How the items are linked:
!: BZ->NB, BQ->QN, SM->DC, GB->SJ, CT->CC, LG->GJ, HF->ZB, CN->JT, SR->TP, GQ->NF, MC->BZ, JN->LQ, ZT->RZ, TL->GP, QB->LZ, MZ->BC, LZ->FC, LQ->MC, SC->MT, NJ->DM, FS->TL, RD->MH, QF->HF, TB->HN, QN->TH, BC->LG, HC->ZF, DC->MD, DH->LL, RM->NC, TR->DP, FJ->QB, NQ->NL, GL->DZ, TP->MZ, HQ->GN, JD->ZT, TC->HB, BB->CN, BG->ZH, ZR->RN, ZJ->GR, PP->QR, CR->HC, SG->DR, PR->NS, JJ->TB, ZH->NT, NF->CM, ZF->NG, QJ->JD, NC->PR, CC->BQ, PF->HS, MH->DG, MB->QC, DJ->NH, FH->MS, HZ->GB, QC->FQ, GP->PF, FC->HM, SL->ZD, BS->BG, JT->HZ, TM->ZR, SJ->GQ, CG->DH, DG->CG, ZS->JG, JB->FH, ZD->LM, RZ->RQ, ZB->JH, TZ->JN, JM->TZ, LT->HQ, TH->TR, DP->QJ, GN->LH, NH->TM, ZC->FJ, RN->PP, NB->ZS, NL->QF, MT->LT, GT->BL, HT->GL, JG->SC, CD->CT, GJ->RM, HN->RD, PZ->SR, MS->SM, NT->FS, MD->MB, LM->SG, DZ->SL, BL->ZJ, QQ->BB, LH->DJ, HS->CR, FQ->JJ, DR->JB, RQ->ZC, RF->CD, HM->TC, HB->NJ, GR->NQ, JH->HT, CM->BS, NG->PZ, DM->QQ, NS->RF, QR->GT, LL->JM
%: BZ->GQ, BQ->TM, SM->ZT, GB->MS, CT->DJ, LG->ZS, HF->NC, CN->DR, SR->LQ, GQ->DC, MC->SJ, JN->HZ, ZT->ZJ, TL->RD, QB->HF, MZ->BZ, LZ->ZB, LQ->GB, SC->BG, NJ->SL, FS->HN, RD->TC, QF->RM, TB->FC, QN->ZR, BC->NB, HC->LL, DC->RZ, DH->QQ, RM->SC, TR->PP, FJ->QF, NQ->LG, GL->CD, TP->MC, HQ->FS, JD->BL, TC->GL, BB->SG, BG->FQ, ZR->HC, ZJ->MZ, PP->NG, CR->DH, SG->TH, PR->LT, JJ->LZ, ZH->JJ, NF->MD, ZF->JM, QJ->GT, NC->MT, CC->NH, PF->DG, MH->HB, MB->ZC, DJ->PF, FH->QJ, HZ->FH, QC->FJ, GP->MH, FC->JH, SL->CC, BS->QC, JT->JB, TM->CR, SJ->SM, CG->DM, DG->NJ, ZS->CM, JB->DP, ZD->BQ, RZ->GR, ZB->PR, TZ->JT, JM->CN, LT->NT, TH->RN, DP->QR, GN->TL, NH->HS, ZC->NL, RN->ZF, NB->NF, NL->GJ, MT->ZH, GT->SR, HT->RF, JG->BS, CD->LH, GJ->JG, HN->HM, PZ->JN, MS->JD, NT->TB, MD->RQ, LM->QN, DZ->CT, BL->TP, QQ->LM, LH->GP, HS->CG, FQ->QB, DR->TR, RQ->NQ, RF->GN, HM->HT, HB->DZ, GR->BC, JH->NS, CM->MB, NG->TZ, DM->ZD, NS->HQ, QR->PZ, LL->BB
§: BZ->MZ, BQ->ZD, SM->SJ, GB->LQ, CT->DZ, LG->NQ, HF->QB, CN->JM, SR->GT, GQ->BZ, MC->TP, JN->PZ, ZT->SM, TL->GN, QB->FQ, MZ->ZJ, LZ->JJ, LQ->SR, SC->RM, NJ->DG, FS->HQ, RD->TL, QF->FJ, TB->NT, QN->LM, BC->GR, HC->ZR, DC->GQ, DH->CR, RM->QF, TR->DR, FJ->QC, NQ->RQ, GL->TC, TP->BL, HQ->NS, JD->MS, TC->RD, BB->LL, BG->SC, ZR->QN, ZJ->ZT, PP->TR, CR->TM, SG->BB, PR->ZB, JJ->ZH, ZH->MT, NF->NB, ZF->RN, QJ->FH, NC->HF, CC->SL, PF->DJ, MH->GP, MB->CM, DJ->CT, FH->HZ, HZ->JN, QC->BS, GP->LH, FC->TB, SL->NJ, BS->JG, JT->TZ, TM->BQ, SJ->MC, CG->HS, DG->PF, ZS->LG, JB->JT, ZD->DM, RZ->DC, ZB->LZ, TZ->NG, JM->ZF, LT->PR, TH->SG, DP->JB, GN->RF, NH->CC, ZC->MB, RN->TH, NB->BC, NL->ZC, MT->NC, GT->QJ, HT->HM, JG->GJ, CD->GL, GJ->NL, HN->FS, PZ->QR, MS->GB, NT->LT, MD->NF, LM->QQ, DZ->HB, BL->JD, QQ->DH, LH->CD, HS->NH, FQ->BG, DR->CN, RQ->MD, RF->HT, HM->HN, HB->MH, GR->RZ, JH->FC, CM->ZS, NG->PP, DM->CG, NS->JH, QR->DP, LL->HC
+: BZ->DC, BQ->CR, SM->ZJ, GB->JD, CT->PF, LG->CM, HF->MT, CN->TR, SR->GB, GQ->RZ, MC->SM, JN->FH, ZT->MZ, TL->TC, QB->NC, MZ->GQ, LZ->PR, LQ->MS, SC->FQ, NJ->CC, FS->HM, RD->GL, QF->SC, TB->JH, QN->HC, BC->NF, HC->BB, DC->GR, DH->LM, RM->BG, TR->NG, FJ->RM, NQ->ZS, GL->LH, TP->SJ, HQ->HN, JD->TP, TC->CD, BB->TH, BG->QB, ZR->LL, ZJ->BZ, PP->TZ, CR->QQ, SG->RN, PR->NT, JJ->ZB, ZH->LZ, NF->RQ, ZF->CN, QJ->SR, NC->ZH, CC->HS, PF->NJ, MH->DZ, MB->NL, DJ->DG, FH->GT, HZ->QJ, QC->QF, GP->HB, FC->NS, SL->NH, BS->FJ, JT->DP, TM->DH, SJ->ZT, CG->ZD, DG->SL, ZS->MB, JB->QR, ZD->TM, RZ->BC, ZB->LT, TZ->JB, JM->DR, LT->TB, TH->ZF, DP->PZ, GN->RD, NH->CG, ZC->GJ, RN->JM, NB->MD, NL->JG, MT->JJ, GT->LQ, HT->GN, JG->QC, CD->GP, GJ->BS, HN->HT, PZ->HZ, MS->BL, NT->FC, MD->NQ, LM->ZR, DZ->DJ, BL->MC, QQ->QN, LH->MH, HS->DM, FQ->HF, DR->PP, RQ->LG, RF->TL, HM->RF, HB->CT, GR->NB, JH->HQ, CM->ZC, NG->JT, DM->BQ, NS->FS, QR->JN, LL->SG

The rows follow the links: the fewer symbols apart two items are, the more alike their rows tend to be.

Each row is also shifted at random along 5 hidden directions that mean nothing.

Each row, then its item:
  5  -20   -2   15   -9   -2  -20  -10   21   -5   14  -20   16    1  -11  -10   -4    2   -5    5  -26    2   24   24   -6  -17  -14  -46    8   22   -4   15  -12  -25   17   -2  -14  -16   13  -25   21    1    1   12    2  -30   -4    5    2   29  -11   -9   11
item: RD
 54    5    9   -2   -6   17    6   18  -53   14   18   28   -1   -3    1   -3  -44  -23   22   23   15  -10    2  -11   -2  -27  -10   16    1    8   17  -16    2  -15  -15    9  -18   36   12   44   -1    0   20   -4  -31   61  -14   38    8  -42  -40  -44   -2
item: ZR
 59   17  -19   47   -9   -9    3   25   12   14  -15    0  -14   13   26  -37   -9   32  -14   -4    0  -16    6    4   30  -14   -9   16   17   -6   31   23    9  -14   11    3   -5   12   -4  -55  -13  -21   -3  -16   27    0  -16   17    2   18    7  -16  -35
item: JT
-57  -16   -7   -6  -11   11  -21   -1  -10    6   16  -16   23   -8  -20   11   -5  -20   -7    9  -12    2   27    7  -18   -4  -11  -37   -6   22   -8    2   -4  -17    9    2  -12   -8   17    4   16    5   22    3   -7   -8    1    4    9    1  -19  -13   15
item: CD
 78   17   -1   16    2    2    4   27  -16   17   -9   19   -1    4    9   -7  -13   10    3   -5   29  -14   -5  -12   19    4    1   27  -10   -8    5   -4    8   -4    7    9   -3   19    0  -11   -8  -10   21  -11    7   19  -10   15    5  -12   -1  -23  -37
item: DP
-41   23    5   -2    8   28   24    7  -34   20   21    2   12   10   24   16  -32  -77   -8    8  -17  -10   -6   -1  -22  -27    3   22   -9  -15   34   -6    3   -1  -49   15  -15   30   -1   49  -12   -4  -36    0    2   52   23   11   -2  -31  -19  -21   35
item: HC
 24  -20   15   -4   -3    4   14  -16   -5  -13   27   -5   -5   28  -12    5    8  -38   25   17  -11    5  -24   -6  -16  -22   12   12   10    6   20  -25    9   27  -44    8   24   15   -7   23   22    9  -28   19  -34   19    5   -7    5   -8  -11   17   30
item: RM
-61  -12   12  -42    0    3    0  -24    7   -6    7  -23   22   -7  -23   43   18  -31   13   -5   -2    7  -18    5  -26   15   16   -7  -10    2  -28  -20   -6   14  -12   -6   20  -17  -11   32   20   18    1   17  -18  -17   22  -32   -5   -1   17   22   36
item: FQ
166    9   24  -10   13   16   28    4   -1   -7    3   25   17   11   16   11  -25  -36   10   -2    6    2  -37   -2  -21  -14   19   41  -25  -12   28   -6   -7   11  -27    3  -13   37   -6   34  -24   -3  -25    7   -2   20    4    5   -8  -13   -2  -16   18
item: SR
-51   29   12   18   34    9   -1   14   -9   22  -22   32   10    6   19   -7   -8   -3  -27  -33   26   -4   21  -12    7   24    3   -7  -30  -23  -15   -2    3    4   21   33  -25    4    9  -11   -3  -21   -9   -3   29   -7   12    2  -16  -13   -6  -16  -42
item: DH
-12   -9   23   19   22   -8    3  -27   18  -12    5   11  -10   19   10  -22    3   -3    0   -3  -11   12   11    6    1  -13    0  -23   10   -1   -8   -3   -3   12   -1   17   -7  -14    6   -9   19   -5  -54   21   -5  -12    7   -2  -15    6  -17   11    1
item: HM
-75   13  -13   67   13  -26    4  -19   64   -1   -7  -28  -31    9   47  -54    3   24  -31    0  -53    4   29   36   34  -42  -32  -19   41  -15   16   51   -6  -26    7   -3  -15  -33    8  -76  -13  -25  -84    0   44  -22    9   18  -11   49   -5   13   -7
item: NJ
 -6   18    9  -39    0    8    1    9  -55   21  -10   22   -5  -41   -8   21  -40    9   22    3   34  -12    9  -12    5    8  -12   12   -6   -1  -29  -14   -5  -20   14  -10  -11    5    8   58   -5   13   50   -7  -30   44  -10   22   -5  -55  -20  -37  -10
item: BB
-47  -12   -6  -12   -4   21   -8   -1  -32   11   32  -13   12    0  -16   14  -12  -50    0   23  -21    4   21    2  -19  -17  -16  -18   -1   16    5   -8    2  -16  -19    1   -7    3   20   37    9   10    4    1  -13   28    7   14   13  -18  -37  -15   32
item: HB
-94   -9  -23   11   -9  -21   -9    2   17   -8   -8  -17  -27    5  -11  -12   43   37    1    4    3    5   -1   -8   28   20   -7    8   19   -1   -9   -2   15   16    6  -15   35  -23  -10  -37    4    2   13  -15    6  -13   -6  -11   14   18   20   37  -22
item: JG
  1   37   35   -5   34    4   20    4  -41   -2  -39   82  -24   -5   32  -19  -32   31   -3  -38   54   -9    1  -33   11   25   18   10  -21  -26  -12  -14   -1   25   20   33  -29   20   -9   37  -15  -12  -16    4   -6   18   -7    2  -31  -55   -4  -16  -38
item: ZF
-23  -23   22    0   26   15   -1   -6  -15  -26   14   43    0   37  -15  -10   18  -28   -4   -7   12   23   -3  -31  -19   12   21  -13  -27    1   13  -26    7   45  -13   30   -2   19   13   22    9   -3  -26   13   -5    1    2   -9    4  -14  -23   16   -5
item: PR
 -4   22   -2   22   24   15   -2   10   16   23    2   -9   28   13   23    8   -5  -45  -34  -14  -13    3   16   14   -7   -3   -6   -1  -21  -17   11   15   -4  -12   -3   19  -23    3   13  -22  -11  -18  -31   -4   46   -5   30    5   -5   15   -9  -13   -2
item: QQ
 11   11    8    9   17    7   29    5    7   -1    3    4    0   37   17    5   14  -44    1  -10    3    1  -38  -15   -7   -2   23   46  -12  -25   30  -16   15   39  -44   19   15   25  -23    3   -7   -9  -43    4   10   15   19  -18   -3   -4   16   21    5
item: GQ
 37   -9   53  -16   43    3   12  -24   -3  -24  -11   55    1   27   -9    7   14   -9   20  -22   46   18  -23  -33  -11   28   34    7  -35  -15  -30  -45    0   57   -4   33    6    9   -2   30   19    1  -32   28  -24   -7    8  -23  -23  -30   -4   22  -19
item: BG
 89   13    2   29   -4    2    9   28  -33    9  -10   37  -21   17   12  -36  -25   26   10    0   34  -19   -3  -20   23   -9    2   26    5    0   30   -8   16    4   -1   20   -7   38   -4   -9   -3  -14   17   -8   -9   34  -30   27    4  -25  -11  -31  -44
item: JB
 65  -11   28  -15   32    3    4  -15    9  -13    4   13    6   21  -19   17   30  -24   12  -10   18   20  -20  -16   -9   20   19   13  -24  -11  -25  -31    2   36   -9   11   18   -6    7   13   16    4  -19   14   -7   -3   18  -16   -3   -5   -7   29   -3
item: QF
-71   18    9   -1   11   13    6   -6  -34   12   -5   10    6   -6   17    1  -26  -22  -20  -20   -6  -12   16    1  -21   -1    8  -27   -1   -4    3   -1   -2   -2   -6   28  -26    4   -9   36    9   -3  -18    9   -3    8   10  -12  -23  -27   -5  -17   21
item: CG
 14   19   -8  -15   -6   20   10   24  -49   19   -8   10   10   -9    4   14  -24  -13  -12  -13   14  -22   -1   -9  -15   10   10    7   -5   -2   13   -5    6   -3   -7   14  -11   24  -15   34   -3    0   28   -9   -3   22    0   -9   -4  -31    8  -21   10
item: NG
  6  -14   10   47    7  -19   13   -5   12  -28    3   36  -48   53    6  -60   26   32   13    4   10   12  -13  -28   29  -11   10   20   17   -4   33  -15   21   49  -15   19   23   17   -8  -40    5  -16  -44    3   -6    9  -20    4    9    3   -7   30  -40
item: BS
-40   22  -14  -26   16   -9   -9   14   21   20  -32  -26   18  -23   -9   47   41    8  -17  -31   27    0   -9   -6   11   64    5   24  -29  -27  -54   -4    5    7   28   -8   25  -32  -10  -18   -9    3   34  -18   36  -30   27  -26   -1   12   41   30  -25
item: MZ
-157     2    -9    -4    18   -13   -37    -1    22    16   -26   -10    11   -31   -12     8    25    43   -24   -20    18     8    44     4    27    44   -22   -39   -12    -5   -64    10    -8   -21    62   -11    -8   -54    25   -41     2    -1    38   -12    32   -40     8     2     0    18     0     6   -42
item: GP
-15  -10   13   28    8  -27  -12  -25   34  -12   -9    3  -19    4    3  -34    6   46    2   -4   -2    8   21   12   23  -11  -11  -38   18    9  -22    9   -6   -7   28    3   -7  -28   12  -44   22   -7  -25   17   -2  -29   -7    5  -12   21   -9    5  -24
item: HT
 -4   13  -23    3    4    2    5   15   17    8  -10  -24   11   13   11   13   28  -19  -25  -16   -8   -3  -18   -3   -1   23   11   28   -8  -17   13    8   11   19  -14    2   17    2  -20  -21  -14   -5   -7  -16   36  -14   17  -25    4   18   32   26    5
item: ZT
 25    7   -1   15    5   24    7   11  -23   15   19    3   22   15   12   -6  -30  -44  -21    0  -14  -10   16    2  -22  -24    5  -15   -7    5   33    3    1   -9  -18   28  -27   30    2   14    7  -11  -14    5    5   16    7    8   -5   -9  -19  -30   20
item: TM
-52  -22   11    3  -11    1    6  -18  -38  -13   29   11  -31   18  -12  -23  -12  -15   25   32  -11   -1    4  -13   -6  -35   -1  -12   32   17   18  -24   13   17  -32   10   10   12    4   41   28    8  -21   16  -52   43  -13   12    5  -36  -33    0   21
item: HQ

Start here and follow the symbols in turn, left to right. Where do you end up?
Answer with the item's name.
105  -20   17   30   23  -26  -21  -27   53  -12   -5    6  -13    3   -7  -30   19   48    4    3   -2   21   24   14   26   -6  -23  -29    9   10  -37   10  -13  -14   47   -5   -6  -39   33  -57   15   -7  -23   16    5  -36   -4   18   -6   34  -23   10  -38
§ % ! ! § => GP
-28    6   15   26    0   -7   10  -12  -26   -3    2   29  -38    4   20  -44  -33   27    7   10   -2   -9   20   -3   18  -32  -14  -19   31    4   12    2    1   -6   -2   14  -20    6    3   10    8   -6  -30    8  -23   28  -17   25  -12  -25  -29  -19   -7
§ ! + ! ! => TH
-103    13    11    59     2    -4    29   -14   -13   -11     9    25   -51    38    48   -71   -36     5    -9     5   -31   -12    12     3    11   -62    -1   -15    48    -8    61    16    12    12   -39    30   -20    25   -18    -6     5   -25   -93    12    -8    30   -11    17   -20   -13   -18    -8    10
§ ! % ! => QN
 38  -39   10  -18  -16    9  -13  -11   -9  -25   22    4   16    8  -35    7    2   -8   20   14   -1   13   -4   -5  -24   -3    9  -25   -9   28    3  -14   -6    8   -4   -3    5   10    9   22   18   14   23   15  -32   -9  -15   -7   10   -1   -8   -3   20
% § ! § ! ! => GN
 60  -23   11   25    5  -16  -18  -21   38  -12    5   -8    2    1   -6  -21    1   27    2    5  -14   12   22   22    8  -17  -14  -40   14   17  -18   16  -12  -20   29   -3  -10  -26   21  -40   22   -2  -18   17    0  -36   -6   10   -3   34  -14   -3   -7
§ % % % => TL
-36   12   24   41   40   -1   16  -15    7   -8   -1   42  -28   31   36  -48  -10   -7  -15   -9   -4   13   17   -8   15  -20   -5   -6    2  -20   12    1    2   19   -9   31  -23    5   15   -7   -6  -20  -80    9   14   16    7   15  -17  -11  -33    1  -21
! + % § % => ZD
 56  -43    4   18  -15    3  -10   -4   -9  -33   31   22  -11   35  -24  -36    3    4   21   29   -7   13    3  -11   -8  -29    2  -21    7   33   36  -10    5   14  -12    3    2   23   17   -2   13    3    1    8  -28   10  -28   17   25    5  -29   -5    0
§ § ! % => FC
 27   20   -6   21   -9    0   20    5   -3    2   -5    4  -16    0   36  -27  -31    6  -14    2  -25  -17    2   12    2  -31   -3    2   24   -6   41   29   -2  -16  -14    2  -19   17  -14   -4  -21  -13  -33   -6   12   13   -7   13  -10    1    4  -19   12
% ! § % ! ! => GB
 95   14   17   16   19   13    3   15  -28   12    7   44    2   13    6  -15  -32  -12    9    3   23   -2    9  -14    6  -16   -6   12  -19   -1   11  -13    1   -2    2   19  -23   31   22   14   -8  -12   -1    2  -10   39  -10   33    0  -29  -40  -40  -30
! ! ! => DP
-65  -19  -11    1    6  -10  -18  -11   18   -7    7  -17  -12   -1  -20   -2   31   10   -3   13  -12   16   23    2   14    7  -17  -18    8    6  -24   -1    3   -2   14  -12   15  -32   21  -20   10    6    0   -2    4  -11    8    3   12   12  -15   22   -6
% + ! % % => RD
-28    4   -9   14  -17   -6   -3   -5  -19    8    3   -5  -15  -14   11  -23  -33   26   -2   10  -16  -18   29   14    3  -27  -19  -32   35   14    8   19   -2  -28    8    1  -20   -4   -1    0   12    0    2    4  -16   10  -14   16   -9   -8  -15  -27   11
+ ! ! ! + ! => DP
 92   11  -17   30  -19   -3   12   10    4    3    3  -10  -11   -1   31  -30  -32    8  -13   11  -35  -17    4   21    3  -43  -12    1   25    3   48   35   -6  -28  -10   -4  -22   18   -6  -18  -16  -12  -22   -5   12    5  -12   18   -3   15    0  -23   17
% ! § + => DP
 40    1   -8    8  -11    2  -20   13  -23   15   -4    3    7  -20   -6  -10  -25   28   -1    2   10  -13   33    5    7   -6  -15  -31    6   19  -11   11   -4  -34   33    2  -23   -1   15   -6   14    0   42   -4   -7    1  -19   19    0   -8  -17  -38  -16
§ ! § § => DH
-30  -12   -6   18   11    2  -21  -10   48    6    8  -32   33    3   -1    6   16  -20  -33  -10  -35   14   24   27  -14    0  -14  -42  -12    3  -12   25  -13  -20   20    1  -16  -27   20  -45    7   -7  -19    8   41  -48   21   -6    0   49   -1    4    9
% % % % => MH
-64   32    1   -3    0  -14    3    6  -17   12  -35   23  -27  -36   21  -14  -23   58    0  -14   23  -15   16   -1   29   12  -15    0   12  -12  -27   15   -4  -19   34  -10  -15  -11   -8    3  -16   -2   18  -12   -3    7  -13   13  -15  -23    8  -14  -29
! + ! => JN
 44  -15   28   17   22    1   -4  -18   10  -14    7   29    7   23   -1  -19   -7   -3   -2  -11    0   14   12   -3  -15   -9    9  -36  -10    6   -1   -5   -8   10   10   30  -21    4   14   -7   20   -9  -31   26   -4  -20   -2    1  -13    4  -22   -7   -7
! § § § § ! => HB
  0  -27  -10   20    8   -2  -15  -11   41  -15   19  -17    2   22  -10  -14   34  -11  -16    9  -30   25   13    8    1   -4  -11  -16   -2    5    3   10   -1    5    4   -5    7  -22   24  -38    1   -4  -29    1   23  -24   13    1   16   38  -13   26   -2
+ + % % => FS
 56  -37   30   -7   -7   -3   -6  -12  -17  -34    8   47  -12   14  -29  -21   -2   31   36    9   30    9   -7  -22   -3   -1   15  -22   -5   28   -2  -26   -1   20   10    9    0   19    6   16   21    8   23   16  -47   -3  -34    3    5  -14  -18  -10  -16
% ! § + => TB
